How the units are linked:
gf $ fj
gf ! dq
gf @ hl
rh ^ cj
rh § gs
rh $ hm
rh ! jn
rh + lb
rh % sl
rh ~ hj
rh @ rr
rh * cc
bn ^ cd
bn § br
bn $ tz
bn ! tn
bn + ff
bn % hg
bn ~ gt
bn @ sd
bn * gm
zj ^ nh
zj ~ tg
zj @ hf
gd + nh
gd ~ qm
gd @ gh
tg ^ mc
tg § ll
tg $ gg
tg ! bl
tg + fz
tg % ch
tg ~ zj
tg @ tp
tg * nq
rn + nf
rn % gh
rn ~ zd
bl ^ fj
bl ! tg
bl @ fg
sl ^ nr
sl § zf
sl $ tr
sl ! hz
sl + qr
sl % rh
sl ~ ns
sl @ dm
sl * pr
ct + zt
ct % qm
ct @ zd
qb ! zt
qb % fj
qb @ jq
tl ^ tr
tl § lm
tl $ nr
qt ^ nf
qt % hf
qt ~ bm
nm $ rt
nm ! gq
nm + hl
zp ! nh
zp ~ fj
zp @ bq
rr § zt
rr % dm
rr @ rh
rg § bq
rg ! ns
rg ~ hz
bs § qc
bs @ pr
bs * dm
fd ^ nz
fd § qr
fd $ gq
fd ! rt
fd + zf
fd % zd
fd ~ gh
fd @ qm
fd * zm
tn $ bq
tn ! bn
tn ~ hl
qg ^ mm
qg § bt
qg $ zl
qg ! qn
qg + lz
qg % rq
qg ~ sj
qg @ mn
qg * lc
jr ~ qc
jr @ qq
jr * nh
jq ^ cm
jq § jn
jq $ qs
jq ! gs
jq + ft
jq % lc
jq ~ pc
jq @ qb
jq * rq
dn $ zq
dn % lg
dn * pj
tz ^ hf
tz § ns
tz $ bn
tz ! bq
tz + gh
tz % nf
tz ~ zf
tz @ nh
tz * qq
sg $ zm
sg + lg
sg * gq
dq ^ gg
dq § fl
dq $ mc
dq ! gf
dq + gb
dq % fc
dq ~ sd
dq @ gt
dq * lt
pr ^ qd
pr § qn
pr $ ql
pr ! bt
pr + rz
pr % cc
pr ~ cg
pr @ bs
pr * sl
rc ^ zd
rc + bm
rc % nz
cd ^ bn
cd $ hf
cd ~ lm
rz § zm
rz + pr
rz * qr
hh ^ zm
hh + zz
hh * nz
sf ^ pj
sf $ bm
sf % lm
lz ! zm
lz + qg
lz * rt
tr ^ tl
tr § gt
tr $ sl
tr ! dh
tr + sc
tr % hm
tr ~ br
tr @ fl
tr * ql
jn § jq
jn ! rh
jn % hz
mn ! qc
mn @ qg
mn * fj
nf ^ qt
nf § hj
nf $ hg
nf ! pc
nf + rn
nf % tz
nf ~ gs
nf @ ht
nf * mr
bq ^ pz
bq § rg
bq $ tn
bq ! tz
bq + jd
bq % pc
bq ~ lc
bq @ zp
bq * sj
fg ^ lc
fg § fq
fg $ pn
fg ! tp
fg + hp
fg % cm
fg ~ pz
fg @ bl
fg * mm
br § bn
br $ ns
br ~ tr
pz ^ bq
pz ! hf
pz ~ fg
sd $ nh
sd ~ dq
sd @ bn
zf ^ tp
zf § sl
zf $ gt
zf ! lc
zf + fd
zf % gs
zf ~ tz
zf @ mc
zf * qn
dc § gh
dc + ns
dc ~ qr
qn ^ zz
qn § pr
qn $ lg
qn ! qg
qn + zm
qn % zq
qn ~ qq
qn @ qc
qn * zf
cp + zq
cp % zm
cp * zd
bm ^ gs
bm § cj
bm $ sf
bm ! cm
bm + rc
bm % tp
bm ~ qt
bm @ ch
bm * jh
zm ^ hh
zm § rz
zm $ sg
zm ! lz
zm + qn
zm % cp
zm ~ cz
zm @ lp
zm * fd
pn ^ hl
pn $ fg
pn ! lm
rt ^ hp
rt § ph
rt $ nm
rt ! fd
rt + lc
rt % ft
rt ~ jd
rt @ nl
rt * lz
cc § zq
cc % pr
cc * rh
ql § lg
ql $ pr
ql * tr
fc $ zt
fc % dq
fc @ pj
lg ^ hd
lg § ql
lg $ qn
lg ! zl
lg + sg
lg % dn
lg ~ gm
lg @ lt
lg * gt
pf ^ ns
pf § hf
pf ~ nr
hp ^ rt
hp ! nz
hp + fg
sb ^ gq
sb $ nz
sb + lm
fl § dq
fl $ dm
fl @ tr
zd ^ rc
zd § lb
zd $ qp
zd ! ft
zd + gs
zd % fd
zd ~ rn
zd @ ct
zd * cp
gm $ qq
gm ~ lg
gm * bn
fz ^ qm
fz + tg
fz @ nz
ft ! zd
ft + jq
ft % rt
pj ^ sf
pj § hm
pj $ gs
pj ! qs
pj + qp
pj % gt
pj ~ hg
pj @ fc
pj * dn
qd ^ pr
qd § zz
qd * nr
dt § fj
dt ! dm
dt @ hz
zq ^ jh
zq § cc
zq $ dn
zq ! rq
zq + cp
zq % qn
zq ~ mr
zq @ rl
zq * gs
dh § hl
dh $ hz
dh ! tr
cz + qq
cz ~ zm
cz * gh
rl % qc
rl @ zq
rl * zt
hz ^ fq
hz § lc
hz $ dh
hz ! sl
hz + ph
hz % jn
hz ~ rg
hz @ dt
hz * bt
gb $ qm
gb + dq
gb @ gq
jh ^ zq
jh % zz
jh * bm
rq ! zq
rq % qg
rq * jq
cg § qq
cg ~ pr
cg * ns
zz ^ qn
zz § qd
zz $ hd
zz ! mm
zz + hh
zz % jh
zz ~ bb
zz @ nq
zz * tp
tp ^ zf
tp § nr
tp $ lm
tp ! fg
tp + nz
tp % bm
tp ~ hf
tp @ tg
tp * zz
qq ^ bb
qq § cg
qq $ gm
qq ! sj
qq + cz
qq % mr
qq ~ qn
qq @ jr
qq * tz
lt $ qc
lt @ lg
lt * dq
pc ! nf
pc % bq
pc ~ jq
mc ^ tg
mc § dm
mc $ dq
mc ! fj
mc + qm
mc % zt
mc ~ nh
mc @ zf
mc * qc
ll ^ dm
ll § tg
ll @ nr
qr ^ rf
qr § fd
qr $ sc
qr ! ph
qr + sl
qr % lb
qr ~ dc
qr @ cr
qr * rz
lp + qc
lp @ zm
lp * qm
zl $ qg
zl ! lg
zl * hl
zt ^ ch
zt § rr
zt $ fc
zt ! qb
zt + ct
zt % mc
zt ~ ht
zt @ gs
zt * rl
lm ^ gt
lm § tl
lm $ tp
lm ! pn
lm + sb
lm % sf
lm ~ cd
lm @ gg
lm * hd
nl ! qm
nl + fj
nl @ rt
mr % qq
mr ~ zq
mr * nf
nz ^ fd
nz § rf
nz $ sb
nz ! hp
nz + tp
nz % rc
nz ~ fr
nz @ fz
nz * hh
lb § zd
lb + rh
lb % qr
cm ^ jq
cm ! bm
cm % fg
hj § nf
hj % ns
hj ~ rh
sj ! qq
sj ~ qg
sj * bq
fj ^ bl
fj § dt
fj $ gf
fj ! mc
fj + nl
fj % qb
fj ~ zp
fj @ lc
fj * mn
hl ^ pn
hl § dh
hl $ lc
hl ! gt
hl + nm
hl % qs
hl ~ tn
hl @ gf
hl * zl
qc ^ nq
qc § bs
qc $ lt
qc ! mn
qc + lp
qc % rl
qc ~ jr
qc @ qn
qc * mc
jd ! gh
jd + bq
jd ~ rt
mm ^ qg
mm ! zz
mm * fg
gt ^ lm
gt § tr
gt $ zf
gt ! hl
gt + gq
gt % pj
gt ~ bn
gt @ dq
gt * lg
gg ^ dq
gg $ tg
gg @ lm
ph § rt
ph ! qr
ph + hz
qm ^ fz
qm § cr
qm $ gb
qm ! nl
qm + mc
qm % ct
qm ~ gd
qm @ fd
qm * lp
lh § nh
lh ~ dm
lh @ ns
gh ^ fr
gh § dc
gh $ ff
gh ! jd
gh + tz
gh % rn
gh ~ fd
gh @ gd
gh * cz
ns ^ pf
ns § tz
ns $ br
ns ! rg
ns + dc
ns % hj
ns ~ sl
ns @ lh
ns * cg
gs ^ bm
gs § rh
gs $ pj
gs ! jq
gs + zd
gs % zf
gs ~ nf
gs @ zt
gs * zq
bt § qg
bt ! pr
bt * hz
ff $ gh
ff + bn
ff ~ gq
bb ^ qq
bb ~ zz
bb * hf
nr ^ sl
nr § tp
nr $ tl
nr ! fq
nr + rf
nr % cj
nr ~ pf
nr @ ll
nr * qd
fq ^ hz
fq § fg
fq ! nr
sc § gq
sc $ qr
sc + tr
hd ^ lg
hd $ zz
hd * lm
rf ^ qr
rf § nz
rf + nr
hg $ nf
hg % bn
hg ~ pj
fr ^ gh
fr + hf
fr ~ nz
cr § qm
cr + dm
cr @ qr
hf ^ tz
hf § pf
hf $ cd
hf ! pz
hf + fr
hf % qt
hf ~ tp
hf @ zj
hf * bb
ht % nh
ht ~ zt
ht @ nf
cj ^ rh
cj § bm
cj % nr
hm § pj
hm $ rh
hm % tr
gq ^ sb
gq § sc
gq $ fd
gq ! nm
gq + gt
gq % qp
gq ~ ff
gq @ gb
gq * sg
nh ^ zj
nh § lh
nh $ sd
nh ! zp
nh + gd
nh % ht
nh ~ mc
nh @ tz
nh * jr
ch ^ zt
ch % tg
ch @ bm
lc ^ fg
lc § hz
lc $ hl
lc ! zf
lc + rt
lc % jq
lc ~ bq
lc @ fj
lc * qg
nq ^ qc
nq @ zz
nq * tg
qs $ jq
qs ! pj
qs % hl
qp $ zd
qp + pj
qp % gq
dm ^ ll
dm § mc
dm $ fl
dm ! dt
dm + cr
dm % rr
dm ~ lh
dm @ sl
dm * bs

In the rows, zero is written as 126.

The rows follow the links: the fewer symbols apart two units are, the more alike their rows tend to be.

Each row is also shifted at random along 5 hidden directions that mean nothing.

Some units, each with a row of numbers:
sc: 168 136 159 169 146 58 90 173 137 136 120 102 111 162 107 90 96 134 130 84 139 134 119 97 81 150 114 89 152 163 152 198 104 105 117 107 138 69 95
fl: 57 149 150 193 118 121 170 136 142 116 147 107 95 121 115 112 140 99 100 150 137 145 143 116 109 141 117 121 128 108 180 113 117 77 154 108 126 141 124
pz: 94 109 133 105 108 139 119 99 97 126 133 135 122 137 115 144 119 124 144 126 143 129 139 138 143 89 145 115 119 131 115 138 149 108 114 115 90 129 136
lm: 82 130 98 157 105 119 108 122 120 126 129 126 87 132 93 123 113 113 114 136 162 164 84 148 126 168 133 104 122 89 135 100 100 61 127 95 96 122 128
gg: 121 150 99 176 96 153 156 152 124 88 129 125 149 132 79 147 112 121 82 116 158 140 109 129 139 151 135 116 125 90 138 118 146 89 163 117 104 183 137
gb: 159 173 103 145 130 105 123 162 131 135 123 153 142 129 118 133 142 129 79 133 152 115 124 106 103 140 111 127 117 124 117 150 147 146 147 113 121 143 145
fr: 146 114 124 109 108 142 94 120 144 107 91 141 127 109 98 119 122 154 87 103 142 110 95 124 158 111 131 111 110 125 119 109 118 118 107 130 99 126 145
cm: 207 122 128 126 109 104 130 146 97 129 141 111 115 132 126 146 80 107 136 92 123 152 151 120 118 137 143 102 124 135 102 147 115 88 99 110 113 120 100
zm: 134 106 142 140 113 164 125 98 125 103 136 145 161 100 75 81 176 108 103 119 149 154 105 96 144 130 110 192 107 96 144 105 97 119 128 146 141 123 129
hg: 129 161 126 93 141 81 101 121 131 190 148 130 76 164 102 129 101 129 176 155 138 117 166 107 93 99 134 120 135 144 147 173 145 111 105 132 143 106 91
jn: 166 117 134 125 140 145 144 128 118 115 143 116 120 94 146 118 139 103 139 104 114 133 167 120 94 100 106 132 139 151 137 98 144 123 103 123 117 122 128
zf: 139 114 145 122 106 142 130 102 123 117 136 132 110 157 153 151 137 162 123 148 116 138 96 140 136 142 116 133 129 125 121 90 109 121 156 124 141 124 134
dq: 168 164 140 171 136 105 123 132 138 155 147 110 122 169 112 120 124 109 139 151 140 148 132 105 125 144 128 117 127 120 146 201 122 92 163 110 134 104 110
lh: 95 141 150 110 158 99 120 123 167 145 101 99 119 141 153 126 115 152 117 129 117 114 146 132 122 111 110 109 110 160 131 128 135 156 133 125 126 128 106
nl: 45 132 160 149 108 107 151 112 102 126 134 106 184 157 142 197 131 137 138 101 107 142 131 129 97 150 183 140 133 142 83 158 120 140 140 107 121 160 114
hm: 119 129 86 137 137 148 147 152 116 100 95 134 104 82 129 109 134 107 84 142 108 132 98 150 88 156 110 92 136 89 162 73 138 99 131 121 129 176 140
tl: 60 102 79 137 108 150 133 152 102 84 118 117 107 113 126 138 119 131 92 106 126 106 105 159 139 166 99 111 132 113 134 72 144 126 140 111 117 140 141
zt: 224 145 87 111 137 101 148 136 118 124 107 122 162 137 148 158 103 123 108 114 96 99 106 142 122 152 153 109 129 120 115 139 128 170 144 130 127 167 120
nf: 150 133 110 94 142 101 119 122 132 198 121 121 134 154 120 155 130 141 179 150 97 96 157 137 108 107 167 108 131 136 124 144 154 180 97 162 143 148 91
dm: 141 146 153 146 139 86 137 126 149 118 161 105 116 147 149 127 129 146 152 128 119 133 142 122 115 129 128 148 150 177 142 130 133 151 140 112 129 124 95
zp: 162 131 133 129 142 175 161 127 129 123 115 125 187 124 115 155 169 131 87 139 117 108 139 147 135 72 147 121 116 109 119 95 160 138 126 116 97 158 142
fz: 130 139 162 164 85 116 141 94 149 103 145 132 151 126 107 124 127 116 132 95 160 156 142 110 149 149 141 139 104 128 118 121 125 100 121 111 109 137 118
pj: 138 128 121 140 115 124 136 94 120 140 143 147 83 114 122 109 139 97 157 176 144 160 127 106 91 124 115 140 132 96 151 106 131 65 125 124 145 130 120
rn: 75 106 118 100 134 137 128 87 139 139 97 140 130 107 118 132 143 145 110 127 91 125 109 137 98 135 129 134 93 95 141 94 129 132 95 142 138 182 133
pn: 176 138 111 94 123 108 89 157 93 115 128 145 112 127 126 135 101 118 124 105 152 129 128 125 135 112 99 96 144 145 96 157 138 132 125 112 98 86 151
zl: 53 130 98 165 138 170 160 170 92 97 134 111 165 118 125 141 136 90 89 128 108 146 104 130 134 143 139 109 134 103 134 121 119 115 127 122 130 138 152
qg: 78 107 122 118 120 165 154 101 109 119 139 124 135 127 144 132 143 111 166 138 107 154 135 118 123 95 125 146 126 111 105 121 119 139 139 132 149 113 127
nm: 69 134 129 106 121 125 110 133 83 128 120 167 124 118 125 145 142 108 92 143 132 138 89 129 108 133 99 121 132 122 108 114 122 145 121 112 119 123 176
lp: 109 133 122 147 110 138 135 131 138 97 127 122 193 127 119 127 142 133 117 105 111 116 112 108 122 156 128 146 107 124 108 147 111 146 140 142 157 140 110
ch: 136 114 95 123 119 77 119 115 134 117 118 116 107 113 159 130 91 130 136 112 111 132 128 147 129 170 140 122 104 131 106 132 118 115 128 88 132 124 136
gs: 177 113 111 150 110 149 175 132 124 119 110 112 143 112 118 135 130 137 102 110 105 138 129 141 103 172 147 122 129 84 134 83 117 104 127 124 150 169 112
qs: 185 132 117 134 146 123 116 148 99 137 111 125 101 130 109 120 121 91 124 124 121 145 135 126 90 136 150 107 135 121 124 140 135 99 119 121 137 123 138
gf: 179 152 139 173 131 124 127 135 110 114 122 141 129 99 104 92 127 64 66 140 145 172 126 110 101 110 116 106 124 97 109 118 104 85 150 107 104 122 170
rq: 118 108 111 123 125 135 164 97 91 114 123 120 137 88 142 108 122 100 123 123 97 142 139 122 127 107 128 135 107 108 121 107 99 98 109 140 146 138 138
cd: 162 153 107 85 129 148 108 157 137 146 122 159 119 130 88 136 123 134 120 141 176 71 129 129 139 88 99 111 132 116 143 130 190 130 108 137 95 137 132
lt: 64 138 118 164 117 130 142 132 116 126 151 115 130 123 114 105 135 92 130 142 149 151 153 108 132 102 119 151 120 104 127 143 132 102 168 131 155 138 126
zq: 41 85 73 104 118 108 139 104 112 141 116 107 130 129 163 155 112 130 161 127 95 121 104 151 135 163 139 156 128 102 123 112 101 160 145 144 184 143 105
qn: 137 113 166 180 124 146 127 143 124 130 157 107 137 134 103 93 119 119 142 124 122 159 118 96 144 130 162 134 102 121 116 142 89 66 129 134 167 64 102
hh: 101 115 113 134 88 158 132 136 122 99 145 115 170 129 115 137 116 130 140 93 141 123 120 111 175 150 148 127 104 116 98 157 115 139 132 148 140 133 76
hz: 94 122 180 151 130 141 160 100 101 125 134 122 87 110 146 106 147 108 151 139 135 167 148 131 116 116 115 136 149 153 128 79 123 104 114 122 102 113 128
dh: 49 132 120 130 153 117 120 153 112 113 130 114 98 141 158 143 119 112 96 125 103 150 118 141 83 130 126 94 159 140 124 137 131 123 128 115 101 119 144
rf: 133 105 146 113 97 118 102 122 150 98 115 137 108 103 121 87 115 144 114 103 168 121 111 128 127 122 86 132 108 159 122 106 123 116 128 115 99 85 130
pr: 140 98 123 148 142 151 126 144 131 90 127 110 123 110 154 94 149 118 111 112 123 115 92 125 142 147 97 141 127 127 145 99 107 152 129 142 128 117 102
gq: 157 138 110 96 150 117 74 134 116 139 106 176 100 122 121 108 145 128 95 153 140 112 71 109 108 133 82 126 128 126 109 128 135 144 149 119 136 107 177
fj: 152 146 151 114 143 91 130 101 117 130 143 122 131 168 159 155 129 132 146 142 99 133 156 135 128 112 144 116 123 154 91 143 125 161 137 106 103 111 135
bs: 34 123 118 115 133 117 136 118 158 106 133 137 112 105 172 102 112 126 119 136 109 118 119 138 151 120 80 144 110 128 138 85 124 167 159 121 131 118 155

Start, symbols taken left to right, then the unit you end at.
Answer with the unit's name.
181 101 113 120 163 117 128 138 142 137 100 114 135 116 125 98 107 117 118 129 87 117 118 127 128 116 128 105 90 104 140 144 122 131 100 140 145 117 107
~ @ * §: rr
118 113 127 111 120 121 137 104 88 145 125 111 121 143 158 166 113 124 151 124 83 142 154 134 101 138 163 116 144 135 108 135 101 130 96 122 128 142 103
§ § § !: rh
138 94 102 109 144 132 80 134 127 107 104 125 121 113 123 94 85 135 93 120 112 118 77 156 177 112 129 84 86 114 126 143 100 106 102 112 127 67 124
* ^ % $ $: nf
137 129 108 123 152 101 94 173 117 129 130 107 90 148 150 100 107 130 143 107 126 110 122 112 120 131 114 102 136 153 139 177 108 155 128 127 166 67 100
* * *: tr
106 116 139 131 122 116 150 111 124 164 139 88 127 164 116 159 117 118 158 137 96 144 173 127 93 125 170 118 129 125 125 137 132 100 88 125 127 145 87
% % % $: tn
126 107 114 109 147 99 136 79 157 157 106 128 120 119 154 128 109 118 101 151 105 126 118 137 125 123 154 131 108 106 142 124 129 114 116 119 123 156 123
~ @ ~ ^: qt
207 146 132 99 116 119 117 91 122 142 132 144 118 98 123 114 145 124 166 131 133 111 125 105 91 111 120 156 128 125 143 117 131 133 118 148 141 142 126
! % $ ! @: gb
57 105 124 132 151 110 118 141 142 130 115 122 80 132 110 104 111 132 108 149 117 118 97 137 105 128 116 86 126 109 155 118 121 91 109 108 116 108 121
$ § ^ § ~: nr
137 119 167 162 128 137 136 149 115 88 98 96 153 118 129 124 146 124 89 86 117 152 129 130 105 153 143 102 133 142 126 123 105 104 102 122 94 111 122
+ + ! *: rz
171 129 75 68 129 132 105 120 116 129 123 168 89 89 129 128 123 108 126 137 129 99 120 133 120 109 84 125 135 104 125 112 153 130 127 138 112 140 171
$ § § @: ch
133 127 127 124 134 93 111 123 150 101 135 124 111 133 157 117 96 132 121 92 135 131 126 131 136 132 108 115 121 151 130 132 138 126 152 86 93 111 133
^ * *: dm
110 110 118 105 100 113 128 111 138 113 143 124 84 87 154 132 92 132 146 117 135 131 139 141 121 143 89 142 106 132 136 92 131 97 103 129 118 147 130
§ ^ § @: rr
150 134 136 134 93 150 140 132 90 117 135 120 153 164 111 177 113 133 163 107 137 150 155 123 141 111 149 124 149 148 93 129 133 121 124 132 97 121 109
^ % * %: qg
117 121 71 64 102 97 118 112 116 128 138 132 120 150 167 189 89 166 188 126 111 116 138 154 131 156 132 126 154 146 108 130 147 166 117 147 135 132 113
^ $ + $: zd
15 142 138 101 115 155 121 114 148 168 133 177 122 109 85 120 172 115 128 175 165 112 125 104 115 87 99 163 143 112 143 98 172 111 114 150 129 188 146
~ ! ! !: nm
91 127 108 130 139 117 132 101 126 110 115 145 157 128 166 116 149 118 126 139 122 111 120 131 154 113 114 155 120 118 106 114 133 185 165 133 146 138 131
~ @ * @ $: sd
155 109 82 105 108 113 108 135 117 112 121 122 125 121 142 135 78 114 135 111 103 95 123 126 154 142 117 115 119 120 109 157 116 133 121 128 144 111 121
% + + ~ ~: zz
122 141 123 91 165 126 97 123 115 169 100 177 79 120 141 114 141 119 106 153 129 117 143 110 117 53 111 111 130 130 121 137 143 138 117 106 104 104 163
~ + $: rt
